Below are the code and all the weights of a small trained network. Each question names an input and a class and asks about switching units off, where a switched-off unit gives its printed mean instead of its output.

import numpy as np


def w(rows, s, z=0):
    codes = np.array(rows[::2]) - 128.0
    scale = np.full(codes.shape[1], s)
    scale[-1] = z or s
    return codes * scale


def norm(h):
    return h / np.sqrt((h * h).mean(-1, keepdims=True) + 1e-5)


def f(y):
    return y / 2 * (1 + np.tanh(0.7978845608 * (y + 0.044715 * y**3)))


def log_softmax(a):
    a = a - a.max(-1, keepdims=True)
    return a - np.log(np.exp(a).sum(-1, keepdims=True))


def net(x, mask):
    res = np.array(x, float).reshape(1, 5) / 4 @ E
    u = 0
    for l in range(2):
        y = f(norm(res) @ A[l][:, :-1].T + A[l][:, -1])
        res = res + np.where(mask[u : u + 15], y, B[l][:, -1]) @ B[l][:, :-1]
        u += 15
    return log_softmax(norm(res)[-1] @ U[:, :-1].T + U[:, -1])


A, B = {}, {}
E = w([
[139,174,131,96],'x0',
[64,142,70,131],'x1',
[180,133,72,2],'x2',
[139,235,124,58],'x3',
[64,113,152,68],'x4',
],0.0058)
A[0] = w([
[128,101,70,110,81],'L0N1',
[91,173,167,108,186],'L0N2',
[103,161,197,188,182],'L0N3',
[189,151,100,177,163],'L0N4',
[56,92,238,46,115],'L0N5',
[148,160,129,65,116],'L0N6',
[81,159,94,94,233],'L0N7',
[182,113,239,86,126],'L0N8',
[94,155,155,163,117],'L0N9',
[112,111,162,76,217],'L0N10',
[98,191,113,137,251],'L0N11',
[124,52,100,65,190],'L0N12',
[130,32,120,211,202],'L0N13',
[82,91,84,252,108],'L0N14',
[118,46,120,117,70],'L0N15',
],0.011,0.0028)
B[0] = w([
[195,90,137,111,140],'L0N1',
[138,151,185,140,172],'L0N2',
[142,81,250,19,203],'L0N3',
[3,218,142,206,158],'L0N4',
[66,211,58,161,215],'L0N5',
[121,51,122,147,173],'L0N6',
[119,68,220,217,190],'L0N7',
[99,57,136,189,191],'L0N8',
[145,23,155,83,154],'L0N9',
[128,179,155,159,180],'L0N10',
[180,97,218,140,181],'L0N11',
[179,178,226,75,198],'L0N12',
[159,224,179,87,254],'L0N13',
[101,100,198,151,241],'L0N14',
[135,136,83,166,160],'L0N15',
],0.0063,0.0066)
A[1] = w([
[147,88,206,122,219],'L1N1',
[145,187,125,105,235],'L1N2',
[222,127,96,64,80],'L1N3',
[68,135,139,75,118],'L1N4',
[136,81,110,201,210],'L1N5',
[36,150,204,92,142],'L1N6',
[165,171,29,158,127],'L1N7',
[149,231,167,134,80],'L1N8',
[69,30,164,149,183],'L1N9',
[95,254,99,103,48],'L1N10',
[154,77,111,73,96],'L1N11',
[141,78,224,185,192],'L1N12',
[75,134,109,127,186],'L1N13',
[136,221,42,6,254],'L1N14',
[130,143,124,165,213],'L1N15',
],0.009,0.0022)
B[1] = w([
[163,145,121,62,230],'L1N1',
[126,180,182,171,155],'L1N2',
[109,85,167,168,143],'L1N3',
[79,55,157,209,141],'L1N4',
[220,198,167,148,133],'L1N5',
[145,122,52,200,234],'L1N6',
[3,104,135,161,124],'L1N7',
[129,151,49,146,183],'L1N8',
[210,155,66,105,177],'L1N9',
[146,160,124,71,138],'L1N10',
[86,22,163,158,124],'L1N11',
[198,130,38,86,254],'L1N12',
[139,212,135,250,128],'L1N13',
[139,127,182,122,150],'L1N14',
[127,200,114,138,143],'L1N15',
],0.006,0.0095)
U = w([
[213,152,121,100,186],'0',
[175,36,203,100,185],'1',
[204,161,110,109,140],'2',
[204,95,98,134,188],'3',
[115,178,136,184,153],'4',
[146,8,31,127,67],'5',
[100,49,25,107,12],'6',
[59,47,87,141,3],'7',
],0.011,0.0059)

Each question gives the input, the list of numbers given to net, and the class t.
The units are the neurons (one row each of A and B). Each row of codes is followed by its name. A weight is (code - 128) times the scale printed after its matrix; where a second scale follows, it is the last column's (A, B and U).
mask holds one flag per neuron, layer by layer. A switched-off neuron (its flag False) gives its mean, the last column of its row in B, instead of its output. The means were averaged over made-up inputs and are rounded, as every weight is.
A unit's drop is (log p(t) with every unit on - log p(t) with that unit switched off) / (log p(t) with every unit on - log p(t) with every unit switched off).
The circuit of an input: a set's keep is (log p(t) with only the set's units on - log p(t) with every unit switched off) / (log p(t) with every unit on - log p(t) with every unit switched off). Starting from the 12 units with the biggest drops (on a tie, the unit counted first), units are removed one at a time, each time the one whose removal leaves the highest keep (on an exact tie, the one counted first), for as long as the keep stays at least 0.8.
units of the circuit, in order: the units of the circuit, biggest drop first
unit that matters most: the unit with the biggest drop
k most important neurons: the k neurons with the biggest drops, biggest first
k most important neurons of layer l: the k neurons of layer l with the biggest drops, biggest first
drop of u: that unit's drop, to one decimal
input [3,-6,3,-1,7], class 4: units of the circuit, in order => (L0N5; L0N3; L1N12)
input [0,5,6,5,-8], class 4: 2 most important neurons => (L0N3; L1N7)
input [-4,-3,3,-4,5], class 4: unit that matters most => L0N5
input [-6,1,4,-8,6], class 0: 2 most important neurons => (L0N12; L0N13)
input [1,7,-7,-5,0], class 1: units of the circuit, in order => (L0N3; L0N5)
input [4,7,-8,-2,2], class 1: units of the circuit, in order => (L0N3; L0N9)
input [-8,-3,-3,-5,2], class 2: units of the circuit, in order => (L0N13; L0N7)
input [-4,-1,1,3,5], class 4: units of the circuit, in order => (L0N5; L1N12)
input [-1,7,-8,3,-2], class 1: units of the circuit, in order => (L0N3; L0N9)
input [3,-5,-4,-7,3], class 0: units of the circuit, in order => (L0N13; L0N7)
input [5,-3,5,5,6], class 4: 3 most important neurons of layer 0 => (L0N5; L0N3; L0N9)
input [-8,-5,-4,-8,-2], class 0: units of the circuit, in order => (L0N13; L1N12; L0N7)
input [-4,-5,6,2,-6], class 1: 2 most important neurons => (L0N5; L0N7)
input [3,1,1,-3,-7], class 4: units of the circuit, in order => (L0N4)
input [-1,2,3,1,-6], class 4: 2 most important neurons of layer 0 => (L0N4; L0N3)
input [-5,0,-1,-5,7], class 4: 2 most important neurons => (L0N5; L0N13)
input [-8,-4,5,-7,7], class 2: 3 most important neurons of layer 0 => (L0N12; L0N5; L0N3)
input [6,-2,1,6,-7], class 4: 2 most important neurons => (L0N4; L0N3)
input [6,6,-3,-7,6], class 0: 2 most important neurons of layer 1 => (L1N9; L1N12)
input [-7,0,3,-8,6], class 0: 3 most important neurons => (L0N12; L0N13; L0N4)
input [0,0,-8,0,2], class 1: units of the circuit, in order => (L0N3)
input [7,-3,8,0,1], class 1: 2 most important neurons of layer 0 => (L0N13; L0N6)
input [-2,3,8,0,-7], class 1: drop of L0N7 => 0.0
input [2,7,1,-7,0], class 0: drop of L0N13 => 0.1
input [-1,1,8,-6,5], class 1: drop of L0N12 => 0.3
input [0,-4,-3,-6,3], class 0: drop of L0N13 => 0.3
